How the points are linked:
q300 κ q998
q300 σ q670
q300 θ q849
q710 κ q144
q710 σ q819
q710 θ q697
q514 κ q694
q514 σ q821
q514 θ q610
q343 κ q670
q343 σ q998
q343 θ q406
q538 κ q30
q538 σ q2
q538 θ q940
q334 κ q406
q334 σ q929
q334 θ q148
q406 κ q343
q406 σ q916
q406 θ q334
q6 κ q493
q6 σ q996
q6 θ q736
q777 κ q940
q777 σ q189
q777 θ q493
q524 κ q739
q524 σ q478
q524 θ q269
q990 κ q533
q990 σ q708
q990 θ q411
q821 κ q297
q821 σ q514
q821 θ q386
q107 κ q193
q107 σ q269
q107 θ q478
q849 κ q300
q849 σ q736
q849 θ q996
q533 κ q697
q533 σ q133
q533 θ q990
q697 κ q710
q697 σ q905
q697 θ q533
q736 κ q6
q736 σ q849
q736 θ q670
q297 κ q797
q297 σ q610
q297 θ q821
q610 κ q514
q610 σ q297
q610 θ q230
q148 κ q334
q148 σ q827
q148 θ q694
q411 κ q990
q411 σ q593
q411 θ q193
q996 κ q849
q996 σ q6
q996 θ q168
q998 κ q916
q998 σ q343
q998 θ q300
q189 κ q168
q189 σ q777
q189 θ q139
q399 κ q269
q399 σ q193
q399 θ q593
q133 κ q708
q133 σ q533
q133 θ q905
q827 κ q386
q827 σ q148
q827 θ q929
q230 κ q610
q230 σ q797
q230 θ q739
q916 κ q929
q916 σ q406
q916 θ q998
q670 κ q736
q670 σ q300
q670 θ q343
q193 κ q411
q193 σ q399
q193 θ q107
q905 κ q133
q905 σ q697
q905 θ q819
q386 κ q821
q386 σ q694
q386 θ q827
q30 κ q819
q30 σ q144
q30 θ q538
q694 κ q148
q694 σ q386
q694 θ q514
q708 κ q593
q708 σ q990
q708 θ q133
q139 κ q189
q139 σ q940
q139 θ q2
q269 κ q524
q269 σ q107
q269 θ q399
q940 κ q538
q940 σ q139
q940 θ q777
q797 κ q252
q797 σ q230
q797 θ q297
q252 κ q478
q252 σ q739
q252 θ q797
q478 κ q107
q478 σ q524
q478 θ q252
q593 κ q399
q593 σ q411
q593 θ q708
q739 κ q230
q739 σ q252
q739 θ q524
q929 κ q827
q929 σ q334
q929 θ q916
q168 κ q996
q168 σ q493
q168 θ q189
q2 κ q139
q2 σ q538
q2 θ q144
q819 κ q905
q819 σ q710
q819 θ q30
q144 κ q2
q144 σ q30
q144 θ q710
q493 κ q777
q493 σ q168
q493 θ q6

In the rows, 479 means zero.

The rows follow the links: the fewer symbols apart two points are, the more alike their rows tend to be.

Name the point of each row.
(146, 587, 661, 753, 581, 466, 234, 598, 464, 445, 408, 391, 521, 609, 451, 399, 636, 240, 347, 427, 847, 487, 713, 494, 438, 300, 499, 745, 284, 436, 399, 621, 478, 553, 486, 369, 355, 264, 627, 459, 369, 554, 502, 474, 282, 497, 333, 454, 693, 558, 724, 558, 689); point q849
(559, 250, 597, 549, 792, 294, 288, 542, 719, 599, 660, 324, 494, 423, 461, 280, 494, 367, 312, 801, 602, 738, 463, 564, 406, 593, 75, 554, 448, 227, 522, 425, 625, 497, 532, 564, 532, 576, 449, 463, 297, 316, 526, 706, 356, 467, 471, 394, 505, 501, 633, 396, 596); point q905
(782, 363, 542, 259, 461, 472, 509, 455, 306, 342, 451, 513, 476, 233, 707, 654, 391, 666, 685, 206, 440, 347, 405, 482, 514, 658, 763, 464, 525, 775, 369, 348, 463, 274, 515, 589, 335, 674, 281, 604, 547, 599, 741, 350, 459, 316, 749, 323, 512, 474, 419, 226, 583); point q334
(237, 481, 389, 157, 116, 562, 258, 330, 351, 372, 442, 489, 542, 303, 576, 565, 632, 702, 668, 343, 457, 337, 426, 260, 490, 434, 743, 301, 575, 568, 345, 503, 233, 510, 550, 438, 376, 102, 673, 410, 476, 440, 689, 532, 644, 487, 511, 347, 397, 524, 509, 409, 224); point q610
(559, 342, 331, 141, 185, 593, 336, 195, 517, 362, 373, 489, 592, 414, 526, 500, 443, 622, 537, 320, 428, 456, 426, 400, 739, 423, 659, 268, 554, 576, 586, 462, 101, 521, 445, 463, 500, 251, 518, 398, 450, 416, 607, 666, 766, 445, 456, 293, 329, 545, 514, 353, 218); point q193
(436, 522, 573, 757, 587, 505, 288, 407, 628, 461, 360, 422, 629, 783, 377, 333, 532, 154, 213, 324, 761, 575, 640, 593, 664, 316, 487, 722, 212, 483, 598, 590, 404, 628, 356, 318, 541, 405, 473, 507, 407, 595, 362, 511, 452, 428, 234, 448, 553, 526, 683, 570, 572); point q940
(501, 419, 280, 172, 116, 619, 328, 192, 477, 455, 362, 548, 615, 485, 500, 525, 501, 611, 509, 380, 362, 442, 422, 346, 727, 454, 626, 278, 552, 583, 573, 473, 170, 584, 418, 408, 528, 212, 553, 382, 494, 375, 525, 586, 827, 469, 385, 411, 311, 515, 469, 476, 108); point q107
(345, 448, 729, 645, 696, 412, 124, 486, 531, 654, 600, 334, 597, 458, 624, 362, 609, 355, 358, 635, 781, 654, 629, 538, 291, 445, 375, 690, 365, 408, 264, 538, 643, 513, 562, 463, 350, 362, 511, 505, 271, 398, 658, 536, 293, 447, 431, 321, 674, 515, 776, 536, 652); point q998

Each walk starts at a row. The symbols on each line, taken left to right, move it on to the next point.
Each answer is a row, close to the row of the point it stands for.
new walk
(527, 321, 656, 565, 745, 311, 216, 444, 728, 606, 597, 311, 517, 536, 467, 245, 469, 273, 264, 724, 715, 757, 534, 603, 443, 467, 142, 567, 351, 276, 523, 494, 547, 561, 494, 531, 526, 465, 472, 462, 304, 346, 557, 764, 391, 442, 426, 351, 541, 559, 698, 415, 638)
κ σ κ κ σ: (476, 312, 612, 634, 725, 404, 168, 454, 740, 541, 495, 337, 603, 590, 430, 270, 507, 216, 191, 586, 755, 735, 610, 588, 563, 382, 238, 663, 283, 346, 557, 484, 466, 575, 409, 436, 500, 386, 467, 469, 337, 445, 503, 736, 415, 372, 312, 363, 537, 578, 770, 450, 678)
θ κ θ σ σ: (419, 386, 630, 703, 640, 470, 231, 436, 685, 491, 441, 375, 631, 709, 418, 303, 500, 170, 199, 474, 800, 660, 651, 576, 625, 332, 362, 698, 263, 426, 606, 582, 428, 614, 374, 398, 496, 366, 466, 483, 351, 499, 421, 667, 421, 421, 245, 414, 571, 569, 741, 475, 627)
new walk
(394, 441, 455, 107, 180, 566, 213, 373, 318, 359, 435, 484, 536, 273, 630, 599, 548, 682, 655, 360, 479, 355, 428, 323, 507, 488, 753, 315, 569, 671, 320, 469, 246, 411, 542, 508, 353, 225, 581, 441, 464, 477, 770, 534, 606, 434, 598, 311, 479, 555, 504, 282, 339)
κ σ θ σ κ κ θ θ θ: (564, 362, 533, 144, 280, 519, 277, 341, 314, 344, 455, 443, 552, 212, 667, 579, 466, 700, 705, 247, 518, 364, 371, 366, 504, 494, 802, 362, 561, 690, 287, 432, 321, 398, 626, 552, 291, 320, 519, 500, 452, 530, 830, 491, 574, 356, 646, 254, 460, 553, 501, 247, 432)
θ θ κ σ κ σ θ: (152, 561, 303, 247, 87, 569, 337, 380, 330, 421, 411, 518, 545, 358, 517, 592, 596, 687, 641, 473, 392, 364, 424, 260, 477, 428, 654, 297, 637, 511, 353, 530, 259, 498, 536, 432, 421, 71, 720, 386, 474, 353, 559, 517, 658, 567, 490, 441, 396, 500, 423, 487, 178)
new walk
(166, 593, 236, 386, 333, 493, 622, 564, 479, 574, 602, 490, 352, 421, 350, 513, 576, 640, 559, 805, 177, 441, 381, 338, 277, 473, 283, 269, 704, 278, 478, 545, 529, 553, 527, 465, 561, 348, 674, 356, 519, 279, 314, 475, 518, 678, 440, 631, 357, 364, 296, 647, 225)
θ κ σ σ σ θ θ σ θ: (122, 616, 222, 371, 183, 519, 549, 499, 405, 556, 511, 523, 394, 409, 381, 560, 601, 690, 588, 693, 250, 372, 388, 252, 376, 423, 427, 264, 720, 321, 414, 530, 442, 577, 512, 436, 537, 256, 728, 361, 497, 314, 384, 477, 607, 674, 449, 583, 401, 422, 338, 643, 168)
κ θ σ κ κ σ: (298, 522, 287, 473, 477, 422, 662, 596, 508, 606, 626, 437, 325, 377, 366, 464, 557, 575, 554, 903, 161, 503, 353, 407, 228, 534, 152, 300, 679, 213, 450, 487, 629, 523, 566, 536, 602, 450, 575, 413, 487, 256, 324, 526, 491, 673, 482, 648, 378, 360, 282, 645, 297)
new walk
(142, 679, 621, 732, 547, 499, 381, 627, 455, 342, 374, 457, 476, 674, 373, 423, 583, 234, 349, 372, 826, 423, 755, 502, 495, 259, 556, 740, 292, 460, 440, 642, 500, 512, 465, 373, 405, 314, 632, 478, 460, 640, 345, 447, 315, 539, 336, 492, 655, 550, 677, 606, 701)
θ θ σ θ θ σ κ κ: (276, 536, 697, 683, 687, 452, 130, 543, 505, 561, 495, 335, 560, 556, 554, 403, 647, 299, 374, 550, 881, 551, 671, 492, 330, 418, 478, 751, 292, 407, 317, 602, 562, 527, 537, 425, 352, 271, 538, 473, 280, 485, 578, 519, 250, 465, 388, 383, 685, 551, 805, 553, 654)
σ σ κ κ κ κ σ θ κ: (691, 350, 578, 194, 364, 505, 398, 396, 311, 334, 489, 467, 522, 228, 691, 637, 440, 682, 720, 205, 497, 371, 412, 437, 516, 579, 794, 408, 529, 726, 309, 373, 385, 295, 597, 587, 368, 512, 406, 556, 523, 555, 791, 401, 514, 337, 714, 280, 530, 535, 444, 214, 493)
new walk
(169, 733, 559, 821, 521, 513, 534, 702, 444, 302, 342, 503, 416, 687, 339, 443, 561, 220, 382, 334, 719, 361, 683, 506, 495, 240, 580, 665, 276, 490, 484, 642, 489, 550, 428, 360, 422, 372, 631, 486, 530, 714, 248, 393, 295, 513, 344, 541, 613, 516, 555, 578, 699)
θ σ θ σ θ σ: (403, 570, 531, 749, 520, 576, 450, 460, 529, 440, 315, 506, 614, 853, 337, 326, 464, 169, 243, 243, 736, 488, 662, 567, 664, 289, 536, 749, 222, 543, 658, 587, 396, 650, 311, 318, 519, 470, 454, 514, 491, 630, 260, 441, 409, 484, 198, 563, 522, 539, 649, 630, 591)
θ σ σ θ κ σ κ σ κ: (451, 651, 503, 805, 546, 591, 588, 491, 439, 410, 270, 554, 540, 841, 338, 449, 452, 211, 300, 223, 616, 421, 650, 589, 642, 330, 593, 695, 306, 582, 667, 555, 429, 551, 315, 326, 506, 550, 416, 529, 543, 707, 209, 305, 472, 442, 239, 642, 533, 489, 538, 665, 591)
new walk
(449, 450, 379, 490, 586, 388, 626, 611, 604, 653, 648, 437, 312, 374, 404, 423, 489, 538, 486, 958, 271, 582, 354, 464, 253, 563, 66, 361, 617, 170, 456, 429, 667, 522, 559, 572, 571, 546, 522, 428, 415, 260, 395, 585, 401, 597, 516, 597, 447, 385, 341, 564, 397)
θ κ κ θ θ θ: (583, 330, 534, 529, 759, 289, 423, 553, 700, 674, 675, 322, 398, 395, 441, 333, 480, 397, 351, 929, 459, 719, 422, 554, 313, 610, 70, 486, 502, 214, 514, 415, 676, 502, 530, 538, 570, 587, 437, 447, 355, 309, 504, 665, 387, 513, 531, 443, 455, 479, 549, 444, 551)
κ σ σ κ κ θ θ: (512, 341, 433, 502, 700, 307, 525, 591, 656, 661, 696, 353, 355, 353, 418, 391, 465, 481, 428, 966, 348, 637, 371, 493, 231, 621, 78, 420, 570, 172, 469, 449, 714, 540, 552, 602, 574, 605, 489, 479, 391, 252, 441, 634, 396, 552, 534, 546, 450, 451, 404, 496, 522)
new walk
(803, 531, 538, 487, 533, 526, 782, 526, 306, 354, 431, 582, 411, 456, 543, 644, 313, 535, 571, 181, 403, 320, 448, 579, 512, 616, 689, 538, 433, 682, 477, 383, 571, 296, 460, 527, 442, 855, 219, 628, 647, 698, 481, 217, 387, 378, 652, 554, 523, 403, 312, 411, 651)
κ σ κ κ σ: (848, 444, 575, 412, 525, 500, 668, 489, 325, 344, 418, 538, 431, 327, 611, 619, 333, 596, 625, 180, 445, 371, 389, 547, 509, 637, 736, 519, 488, 764, 441, 385, 527, 248, 467, 570, 404, 787, 243, 635, 586, 687, 647, 269, 421, 353, 689, 446, 481, 430, 351, 310, 630)
σ θ θ θ κ σ σ σ: (736, 570, 536, 619, 547, 537, 821, 561, 366, 365, 362, 595, 459, 608, 485, 576, 304, 447, 515, 169, 402, 340, 477, 592, 538, 558, 696, 575, 412, 699, 550, 409, 561, 360, 380, 440, 464, 882, 285, 590, 609, 748, 351, 156, 416, 393, 563, 635, 534, 405, 314, 530, 661)
